Below is a small trained network, with its code and all its weights. Each question gives an input and a class and asks what happens when units are switched off, that is, made to give their printed mean instead of their output.

import numpy as np


def w(rows, s, z=0):
    codes = np.array(rows[::2]) - 128.0
    scale = np.full(codes.shape[1], s)
    scale[-1] = z or s
    return codes * scale


def f(y):
    return np.maximum(y, 0)


def log_softmax(a):
    a = a - a.max(-1, keepdims=True)
    return a - np.log(np.exp(a).sum(-1, keepdims=True))


def net(x, mask):
    res = np.array(x, float).reshape(1, 4) / 4 @ E
    y = f(res @ A[0][:, :-1].T + A[0][:, -1])
    res = res + np.where(mask, y, B[0][:, -1]) @ B[0][:, :-1]
    return log_softmax(res[-1] @ U[:, :-1].T + U[:, -1])


A, B = {}, {}
E = w([
[219,113,196,153,202,186,128,60,93,177,225],'x0',
[145,104,16,74,154,195,85,218,172,151,205],'x1',
[97,71,156,235,88,144,165,254,89,241,74],'x2',
[83,170,202,49,69,180,215,124,186,182,145],'x3',
],0.0096)
A[0] = w([
[23,160,45,107,53,98,99,142,173,30,41,77],'neuron 0',
[142,131,119,113,140,144,120,48,180,69,149,2],'neuron 1',
[181,70,80,167,164,20,28,101,75,63,130,163],'neuron 2',
[232,107,172,107,190,174,77,65,73,184,227,91],'neuron 3',
[99,184,207,43,65,161,174,96,237,159,151,104],'neuron 4',
[135,142,93,43,94,86,98,76,126,87,117,35],'neuron 5',
[112,193,207,168,74,20,162,4,82,55,55,51],'neuron 6',
[177,107,36,38,109,137,98,115,162,128,192,130],'neuron 7',
[101,112,78,71,95,155,87,182,109,102,144,102],'neuron 8',
[137,151,122,62,189,107,155,60,168,2,136,34],'neuron 9',
],0.0068,0.0019)
B[0] = w([
[176,105,180,107,148,211,215,22,166,41,52,251],'neuron 0',
[105,59,143,213,96,112,169,130,97,191,44,176],'neuron 1',
[76,107,209,23,33,125,61,196,158,75,195,229],'neuron 2',
[143,126,222,116,147,231,178,73,207,132,60,222],'neuron 3',
[116,63,170,36,62,133,50,228,99,51,188,225],'neuron 4',
[125,51,123,138,78,152,172,125,105,194,73,183],'neuron 5',
[237,254,84,127,51,205,107,170,142,207,180,254],'neuron 6',
[192,176,70,144,89,111,118,151,148,197,142,195],'neuron 7',
[171,194,91,168,137,229,155,109,185,154,165,180],'neuron 8',
[75,14,89,209,68,77,158,212,99,226,138,211],'neuron 9',
],0.0066,0.012)
U = w([
[95,37,128,203,102,112,161,177,93,203,72,130],'0',
[148,111,176,113,151,195,168,29,161,65,83,105],'1',
[189,231,66,125,111,156,99,142,138,170,171,102],'2',
[93,93,190,57,102,103,49,175,112,41,189,99],'3',
[110,132,133,111,125,109,127,110,130,120,152,255],'4',
[71,159,92,128,222,34,123,59,64,89,157,8],'5',
[39,165,74,119,227,68,106,6,42,113,143,16],'6',
[74,190,76,100,233,22,118,69,34,97,143,10],'7',
],0.012,0.0087)

Each question gives the input, the list of numbers given to net, and the class t.
The units are the neurons (one row each of A and B). Each row of codes is followed by its name. A weight is (code - 128) times the scale printed after its matrix; where a second scale follows, it is the last column's (A, B and U).
mask holds one flag per neuron, in row order. A switched-off neuron (its flag False) gives its mean, the last column of its row in B, instead of its output. The means were averaged over made-up inputs and are rounded, as every weight is.
A unit's drop is (log p(t) with every unit on - log p(t) with that unit switched off) / (log p(t) with every unit on - log p(t) with every unit switched off).
The circuit of an input: a set's keep is (log p(t) with only the set's units on - log p(t) with every unit switched off) / (log p(t) with every unit on - log p(t) with every unit switched off). Starting from all 10 units, units are removed one at a time, each time the one whose removal leaves the highest keep (on an exact tie, the one counted first), for as long as the keep stays at least 0.8.
units of the circuit, in order: the units of the circuit, biggest drop first
unit that matters most: the unit with the biggest drop
k most important neurons: the k neurons with the biggest drops, biggest first
drop of u: that unit's drop, to one decimal
input [-2,4,-3,5], class 3: 3 most important neurons	(neuron 4; neuron 6; neuron 3)
input [-2,-6,4,0], class 2: 2 most important neurons	(neuron 6; neuron 9)
input [6,0,-6,-4], class 0: 3 most important neurons	(neuron 9; neuron 0; neuron 1)
input [7,0,-7,-6], class 0: 2 most important neurons	(neuron 9; neuron 1)
input [5,-1,3,-6], class 3: units of the circuit, in order	(neuron 2)
input [8,-8,7,3], class 1: 4 most important neurons	(neuron 9; neuron 3; neuron 7; neuron 1)
input [5,-7,4,6], class 2: 3 most important neurons	(neuron 6; neuron 0; neuron 2)
input [4,-7,2,5], class 2: 3 most important neurons	(neuron 6; neuron 0; neuron 2)
input [5,3,-5,5], class 0: 4 most important neurons	(neuron 9; neuron 0; neuron 1; neuron 2)
input [6,5,-4,8], class 3: 3 most important neurons	(neuron 4; neuron 0; neuron 6)
input [3,-4,-7,3], class 0: 2 most important neurons	(neuron 9; neuron 1)
input [7,-4,1,-8], class 3: 3 most important neurons	(neuron 2; neuron 0; neuron 8)
input [0,4,-8,7], class 0: units of the circuit, in order	(neuron 9; neuron 1)
input [-1,1,6,7], class 3: units of the circuit, in order	(neuron 4; neuron 9)
input [-7,-2,1,1], class 1: unit that matters most	neuron 0
input [-2,-8,7,3], class 2: units of the circuit, in order	(neuron 6; neuron 9)
input [-4,-3,-7,6], class 0: drop of neuron 5	0.2
input [-8,1,-1,-5], class 1: drop of neuron 8	0.0
input [-5,-4,3,7], class 3: drop of neuron 4	1.1
input [7,1,3,-4], class 1: units of the circuit, in order	(neuron 3)
input [4,6,-7,2], class 0: units of the circuit, in order	(neuron 9; neuron 1)
